Here is a tiny trained network, its code and every weight. The questions are about switching its units off for an input and a class, where a switched-off unit gives its printed mean instead of its output.

import numpy as np


def w(rows, s, z=0):
    codes = np.array(rows[::2]) - 128.0
    scale = np.full(codes.shape[1], s)
    scale[-1] = z or s
    return codes * scale


def f(y):
    return y / 2 * (1 + np.tanh(0.7978845608 * (y + 0.044715 * y**3)))


def log_softmax(a):
    a = a - a.max(-1, keepdims=True)
    return a - np.log(np.exp(a).sum(-1, keepdims=True))


def net(x, mask):
    res = np.array(x, float).reshape(1, 8) / 4 @ E
    y = f(res @ A[0][:, :-1].T + A[0][:, -1])
    res = res + np.where(mask, y, B[0][:, -1]) @ B[0][:, :-1]
    return log_softmax(res[-1] @ U[:, :-1].T + U[:, -1])


A, B = {}, {}
E = w([
[77,210,212],'x0',
[115,156,212],'x1',
[37,202,100],'x2',
[114,37,64],'x3',
[167,129,165],'x4',
[177,139,211],'x5',
[1,119,174],'x6',
[14,149,107],'x7',
],0.0077)
A[0] = w([
[223,254,133,51],'N0',
[187,181,230,173],'N1',
[173,57,91,207],'N2',
[109,137,78,65],'N3',
[122,54,58,255],'N4',
[160,167,191,30],'N5',
[87,61,207,133],'N6',
[162,12,136,153],'N7',
],0.013,0.0063)
B[0] = w([
[216,89,152,193],'N0',
[65,24,149,251],'N1',
[73,163,246,232],'N2',
[177,183,16,147],'N3',
[2,212,151,247],'N4',
[216,30,93,165],'N5',
[35,92,100,181],'N6',
[1,81,160,219],'N7',
],0.0089,0.011)
U = w([
[127,90,86,35],'0',
[164,144,54,3],'1',
[62,174,245,222],'2',
[244,70,185,146],'3',
[132,241,2,188],'4',
],0.0099,0.0073)

Each question gives the input, the list of numbers given to net, and the class t.
The units are the neurons (one row each of A and B). Each row of codes is followed by its name. A weight is (code - 128) times the scale printed after its matrix; where a second scale follows, it is the last column's (A, B and U).
mask holds one flag per neuron, in row order. A switched-off neuron (its flag False) gives its mean, the last column of its row in B, instead of its output. The means were averaged over made-up inputs and are rounded, as every weight is.
A unit's drop is (log p(t) with every unit on - log p(t) with that unit switched off) / (log p(t) with every unit on - log p(t) with every unit switched off).
The circuit of an input: a set's keep is (log p(t) with only the set's units on - log p(t) with every unit switched off) / (log p(t) with every unit on - log p(t) with every unit switched off). Starting from all 8 units, units are removed one at a time, each time the one whose removal leaves the highest keep (on an exact tie, the one counted first), for as long as the keep stays at least 0.8.
units of the circuit, in order: the units of the circuit, biggest drop first
most important unit: the unit with the biggest drop
top k neurons: the k neurons with the biggest drops, biggest first
drop when u is switched off: that unit's drop, to one decimal
input [4,-8,2,6,3,-7,-5,7], class 4: most important unit -> N3
input [1,-2,6,6,-4,3,-5,1], class 4: units of the circuit, in order -> [N1; N7]
input [-2,-8,8,-6,-1,5,5,6], class 4: units of the circuit, in order -> [N2; N1; N7]
input [-8,3,7,6,3,1,6,7], class 4: units of the circuit, in order -> [N2; N3; N1]
input [3,4,5,5,6,3,-8,6], class 3: top 3 neurons -> [N4; N2; N7]
input [8,0,4,-7,2,-7,-5,5], class 3: top 2 neurons -> [N4; N0]
input [1,3,8,4,-7,6,-6,0], class 4: units of the circuit, in order -> [N2; N7]
input [-7,-4,4,-4,-4,-3,-8,-1], class 2: top 2 neurons -> [N2; N4]
input [6,0,-3,3,7,-6,-4,-5], class 3: top 3 neurons -> [N4; N0; N6]
input [3,2,4,2,5,-7,-4,5], class 4: drop when N2 is switched off -> 0.1
input [-6,-6,-1,-3,3,4,-5,-8], class 2: drop when N2 is switched off -> 0.2
input [0,1,-3,-1,7,8,2,-7], class 3: drop when N5 is switched off -> 0.1
